Below are the code and all the weights of a small trained network. Each question names an input and a target symbol and asks about switching units off, where a switched-off unit gives its printed mean instead of its output.

import numpy as np


def w(rows, s, z=0):
    codes = np.array(rows[::2]) - 128.0
    scale = np.full(codes.shape[1], s)
    scale[-1] = z or s
    return codes * scale


def norm(h):
    return h / np.sqrt((h * h).mean(-1, keepdims=True) + 1e-5)


def f(y):
    return y / 2 * (1 + np.tanh(0.7978845608 * (y + 0.044715 * y**3)))


def softmax(a):
    e = np.exp(a - a.max(-1, keepdims=True))
    return e / e.sum(-1, keepdims=True)


def log_softmax(a):
    a = a - a.max(-1, keepdims=True)
    return a - np.log(np.exp(a).sum(-1, keepdims=True))


def net(x, mask):
    ids = ['ΔΣΨΩαβγεθπτφ'.index(c) for c in x.split()]
    T = len(ids)
    res = E[ids] + P[:T]
    u = 0
    for l in range(3):
        r = norm(res)
        for j in range(2):
            rows = slice(2 * j, 2 * j + 2)
            q, k, v = (r @ M[l][rows].T for M in (Q, K, V))
            z = softmax(np.where(np.tri(T) > 0, q @ k.T / 2**0.5, -1e9)) @ v
            o = O[l][rows]
            res = res + np.where(mask[u + j], z, o[:, -1]) @ o[:, :-1]
        u += 2
        y = f(norm(res) @ A[l][:, :-1].T + A[l][:, -1])
        res = res + np.where(mask[u : u + 8], y, B[l][:, -1]) @ B[l][:, :-1]
        u += 8
    return log_softmax(norm(res)[-1] @ U[:, :-1].T + U[:, -1])


Q, K, V, O, A, B = {}, {}, {}, {}, {}, {}
E = w([
[136,114,131,166,194,145,168,85,81],'Δ',
[126,85,216,144,142,116,127,222,181],'Σ',
[155,77,28,117,167,55,141,4,52],'Ψ',
[198,150,162,153,157,185,90,102,196],'Ω',
[80,115,94,169,30,31,123,94,86],'α',
[45,104,176,152,220,108,151,80,143],'β',
[60,227,88,144,149,94,126,175,115],'γ',
[169,134,122,150,196,118,174,204,83],'ε',
[80,109,210,123,145,175,80,110,133],'θ',
[133,86,209,210,204,160,128,153,126],'π',
[128,160,138,34,66,170,116,230,119],'τ',
[82,207,96,179,136,99,123,195,134],'φ',
],0.0046)
P = w([
[107,120,137,74,28,143,249,91,99],'0',
[78,177,141,139,215,69,133,93,122],'1',
[106,162,149,144,196,76,124,96,143],'2',
[122,154,142,140,185,96,116,102,143],'3',
[133,150,133,124,183,110,111,110,147],'4',
[132,136,124,125,166,109,105,119,132],'5',
[136,140,114,111,160,111,97,127,119],'6',
[138,124,110,112,151,118,93,128,124],'7',
[141,123,104,105,142,117,89,128,118],'8',
[145,119,100,101,139,120,85,132,116],'9',
[144,119,95,95,138,123,78,132,114],'10',
[148,114,91,95,135,123,75,135,111],'11',
[152,111,91,90,136,128,67,132,112],'12',
[159,109,89,83,133,134,64,131,112],'13',
],0.002)
Q[0] = w([
[183,76,135,144,233,99,195,118,10],'L0H0',
[116,57,193,229,168,170,4,100,163],'L0H0',
[223,92,120,118,49,187,23,143,244],'L0H1',
[201,71,207,166,129,212,158,49,127],'L0H1',
],0.0037)
K[0] = w([
[141,113,137,191,178,154,217,128,64],'L0H0',
[70,69,198,138,154,141,118,55,199],'L0H0',
[212,158,135,93,91,147,2,162,185],'L0H1',
[190,75,134,189,205,180,19,61,138],'L0H1',
],0.0045)
V[0] = w([
[103,108,157,84,134,145,53,166,139],'L0H0',
[76,125,126,123,93,165,125,33,150],'L0H0',
[121,135,106,100,61,104,156,170,108],'L0H1',
[122,99,124,104,119,97,70,124,254],'L0H1',
],0.0033)
O[0] = w([
[197,80,60,191,197,115,188,87,111,139],'L0H0',
[97,141,61,47,115,17,140,42,73,10],'L0H0',
[246,122,193,159,183,191,157,71,84,17],'L0H1',
[92,201,100,162,127,94,169,186,4,6],'L0H1',
],0.0025,0.0012)
A[0] = w([
[124,114,75,127,119,180,198,146,86,157],'L0N0',
[77,63,39,105,139,47,65,8,40,244],'L0N1',
[121,161,111,123,109,129,50,200,22,174],'L0N2',
[162,123,107,62,190,204,54,85,173,183],'L0N3',
[152,191,149,62,143,133,163,206,165,220],'L0N4',
[169,150,24,208,188,107,234,90,67,163],'L0N5',
[57,237,131,128,125,86,170,63,196,172],'L0N6',
[239,83,116,154,186,1,189,107,102,168],'L0N7',
],0.0027,0.0011)
B[0] = w([
[162,72,216,109,233,100,117,66,152,110],'L0N0',
[199,158,134,171,194,190,124,239,202,244],'L0N1',
[159,132,174,142,135,79,141,80,221,204],'L0N2',
[109,110,130,216,59,81,142,219,143,208],'L0N3',
[47,79,122,194,77,78,40,78,138,248],'L0N4',
[90,115,229,47,21,110,44,93,145,161],'L0N5',
[211,42,113,130,113,160,157,186,66,210],'L0N6',
[3,169,173,112,80,218,49,104,165,162],'L0N7',
],0.0027,0.0015)
Q[1] = w([
[161,76,169,115,131,208,174,74,138],'L1H0',
[140,136,79,101,101,101,107,180,212],'L1H0',
[184,73,159,45,181,174,159,67,110],'L1H1',
[104,89,255,84,147,180,219,151,118],'L1H1',
],0.0036)
K[1] = w([
[91,126,172,193,151,131,63,161,212],'L1H0',
[170,132,115,82,76,107,165,146,129],'L1H0',
[163,89,93,147,194,143,2,148,206],'L1H1',
[138,184,175,203,165,99,81,225,182],'L1H1',
],0.0041)
V[1] = w([
[72,76,185,180,123,136,127,151,55],'L1H0',
[113,83,117,94,162,2,180,84,188],'L1H0',
[187,109,90,55,138,149,10,7,77],'L1H1',
[192,116,124,150,168,128,56,121,234],'L1H1',
],0.0019)
O[1] = w([
[136,192,51,58,114,84,131,192,100,182],'L1H0',
[89,56,72,140,98,122,170,187,175,114],'L1H0',
[140,135,188,104,147,157,134,253,106,3],'L1H1',
[46,137,98,136,56,204,161,198,24,157],'L1H1',
],0.0031,0.0024)
A[1] = w([
[153,79,110,101,139,212,121,239,106,183],'L1N0',
[182,182,151,224,160,206,94,151,175,255],'L1N1',
[61,74,197,89,61,88,182,141,126,101],'L1N2',
[170,132,103,254,119,75,178,178,194,135],'L1N3',
[24,113,94,82,142,174,128,121,187,120],'L1N4',
[48,72,248,121,197,180,127,27,46,107],'L1N5',
[247,197,148,19,70,144,105,153,82,204],'L1N6',
[51,224,166,115,157,61,121,143,104,197],'L1N7',
],0.0026,0.0007)
B[1] = w([
[36,72,151,179,165,72,162,104,116,167],'L1N0',
[101,105,93,79,48,56,188,161,101,253],'L1N1',
[155,251,114,65,124,231,100,88,110,114],'L1N2',
[100,135,120,13,206,145,112,121,61,223],'L1N3',
[210,140,178,180,88,113,77,163,110,169],'L1N4',
[124,145,154,70,38,158,36,144,221,172],'L1N5',
[99,85,138,192,246,116,120,136,138,113],'L1N6',
[195,37,103,110,55,143,120,133,158,208],'L1N7',
],0.0025,0.0022)
Q[2] = w([
[123,63,199,127,172,252,136,61,158],'L2H0',
[149,58,229,110,248,203,98,99,113],'L2H0',
[164,202,4,114,33,59,6,164,116],'L2H1',
[78,46,233,198,226,161,181,153,92],'L2H1',
],0.0029)
K[2] = w([
[2,49,62,87,173,103,32,164,246],'L2H0',
[15,39,82,140,190,119,32,160,208],'L2H0',
[230,180,200,53,117,217,228,39,143],'L2H1',
[4,40,69,176,74,25,98,197,119],'L2H1',
],0.003)
V[2] = w([
[43,113,85,101,53,108,167,144,198],'L2H0',
[179,17,84,169,150,81,76,167,181],'L2H0',
[93,29,90,204,97,80,165,158,122],'L2H1',
[114,162,128,122,154,86,4,149,163],'L2H1',
],0.0024)
O[2] = w([
[147,160,147,32,178,241,159,72,91,241],'L2H0',
[86,182,202,88,71,82,208,102,161,248],'L2H0',
[80,5,34,118,174,80,119,86,93,162],'L2H1',
[180,139,142,121,243,176,253,56,74,215],'L2H1',
],0.003,0.0017)
A[2] = w([
[77,101,194,64,97,168,65,181,194,237],'L2N0',
[112,163,134,71,186,87,46,186,192,249],'L2N1',
[93,117,227,83,124,153,101,83,218,254],'L2N2',
[96,158,48,117,73,197,4,196,77,93],'L2N3',
[51,17,140,116,218,150,174,142,63,48],'L2N4',
[157,147,140,142,48,88,111,80,143,237],'L2N5',
[115,208,83,116,130,122,129,60,31,138],'L2N6',
[186,125,41,174,170,144,128,36,60,76],'L2N7',
],0.0035,0.00064)
B[2] = w([
[63,161,149,157,127,195,145,46,254,201],'L2N0',
[132,82,165,117,74,205,142,94,114,191],'L2N1',
[73,121,134,94,108,236,69,120,137,201],'L2N2',
[133,121,173,126,185,122,135,102,107,167],'L2N3',
[156,111,185,109,143,107,158,179,129,254],'L2N4',
[122,103,129,124,191,131,146,165,108,132],'L2N5',
[114,89,115,172,130,186,141,157,152,134],'L2N6',
[66,159,194,155,83,146,137,113,175,117],'L2N7',
],0.0039,0.0043)
U = w([
[62,118,191,97,100,225,99,50,206,247],'Δ',
[199,188,165,191,185,165,42,124,58,99],'Σ',
[111,68,193,64,195,93,200,235,100,192],'Ψ',
[71,65,94,166,65,39,30,168,144,73],'Ω',
[225,43,110,76,53,136,79,84,54,58],'α',
[105,96,2,60,69,119,179,102,118,15],'β',
[209,181,121,102,174,31,154,19,188,81],'γ',
[60,81,79,161,211,110,56,77,26,75],'ε',
[210,246,114,74,59,147,156,194,116,52],'θ',
[124,196,51,185,167,201,187,189,63,108],'π',
[186,175,194,165,38,71,44,191,170,33],'τ',
[81,171,81,242,111,91,176,98,174,57],'φ',
],0.0059,0.0011)

Each question gives the input, a string of symbols that net reads in full, and the target symbol t.
The units are the heads (2 rows each of Q, K, V and O) and the neurons (one row each of A and B). Each row of codes is followed by its name. A weight is (code - 128) times the scale printed after its matrix; where a second scale follows, it is the last column's (O, A, B and U).
mask holds one flag per unit, layer by layer, with each layer's heads first. A switched-off unit (its flag False) gives its mean, the last column of its rows in O or B, instead of its output. The means were averaged over made-up inputs and are rounded, as every weight is.
A unit's drop is (log p(t) with every unit on - log p(t) with that unit switched off) / (log p(t) with every unit on - log p(t) with every unit switched off).
The circuit of an input: a set's keep is (log p(t) with only the set's units on - log p(t) with every unit switched off) / (log p(t) with every unit on - log p(t) with every unit switched off). Starting from the 12 units with the biggest drops (on a tie, the unit counted first), units are removed one at a time, each time the one whose removal leaves the highest keep (on an exact tie, the one counted first), for as long as the keep stays at least 0.8.
units of the circuit, in order: the units of the circuit, biggest drop first
unit that matters most: the unit with the biggest drop
top k neurons: the k neurons with the biggest drops, biggest first
top k neurons in layer l: the k neurons of layer l with the biggest drops, biggest first
which heads matter: for each layer, one digit per head in row order, 1 if its drop is at least 0.15 and else 0, layers parted by /
input Ω γ α θ τ Σ Σ π γ, target Ω: unit that matters most => L0N6
input Ω ε Δ γ β τ ε π α Ψ, target Δ: units of the circuit, in order => (L2N7; L0N1)
input Ω α π Ψ Ω Ω φ, target Ω: top 2 neurons => (L0N6; L0N1)
input γ Δ ε φ, target γ: units of the circuit, in order => (L1H1; L0H1; L0N1; L2N0)
input γ τ Ψ Ω Ω α π β θ Ψ ε α Δ Ψ, target Ψ: top 4 neurons in layer 0 => (L0N1; L0N4; L0N5; L0N7)
input α β γ Σ Ψ, target Δ: units of the circuit, in order => (L0N7; L2N7)
input ε Ψ θ γ β γ β θ γ, target ε: which heads matter => 11 / 01 / 01
input β γ Ψ Ω Δ π Σ π α ε Σ α, target β: which heads matter => 10 / 11 / 10
input π π φ Σ τ β ε β, target Ψ: which heads matter => 01 / 10 / 01
input Δ Ψ γ, target Δ: top 3 neurons => (L2N1; L0N1; L2N4)
input Σ α θ ε φ θ γ, target Σ: top 2 neurons => (L1N2; L2N3)
input ε ε φ γ Σ ε Ω γ α, target ε: top 3 neurons => (L2N3; L2N4; L1N5)
input τ Ω π π π Ψ α ε β γ τ, target Ψ: which heads matter => 11 / 11 / 01
input ε β τ ε τ φ γ, target ε: which heads matter => 11 / 00 / 01
input α Ω β ε π γ α Ω τ β ε φ, target α: top 2 neurons => (L2N1; L2N0)
input Ψ θ γ Ω τ π θ θ π θ, target Ψ: unit that matters most => L0H0
input Ψ Δ τ Ψ γ β θ γ, target Ψ: which heads matter => 00 / 01 / 00
input ε Δ Ω, target ε: top 3 neurons => (L2N3; L2N4; L1N5)
input Σ β Ω π γ ε Ω, target Σ: which heads matter => 01 / 01 / 11
input θ ε Ω, target θ: top 2 neurons => (L1N5; L2N0)
input γ β α, target γ: top neuron in layer 2 => (L2N4)
input π γ β ε π Ω γ Ω τ γ, target π: top 2 neurons in layer 2 => (L2N6; L2N0)
input φ ε γ, target φ: top 2 neurons => (L2N7; L2N2)
input θ ε θ θ Δ θ π Δ τ, target Δ: top 3 neurons in layer 0 => (L0N4; L0N6; L0N1)
input Δ φ Ω Δ π θ θ Ψ Σ ε Δ Ω τ φ, target Δ: top 4 neurons => (L0N1; L2N1; L0N2; L1N3)
input π Ω φ π Δ Ψ π Δ Δ ε π Δ Δ π, target Ψ: which heads matter => 00 / 00 / 01
input Ω γ π γ β γ π Δ α β β π Ω τ, target Δ: unit that matters most => L0N4
input π φ Ψ θ Ψ γ θ γ, target π: top 2 neurons in layer 0 => (L0N1; L0N6)
input α Δ Δ α β θ θ ε β φ γ ε Ω, target α: top 3 neurons => (L0N3; L2N1; L2N0)
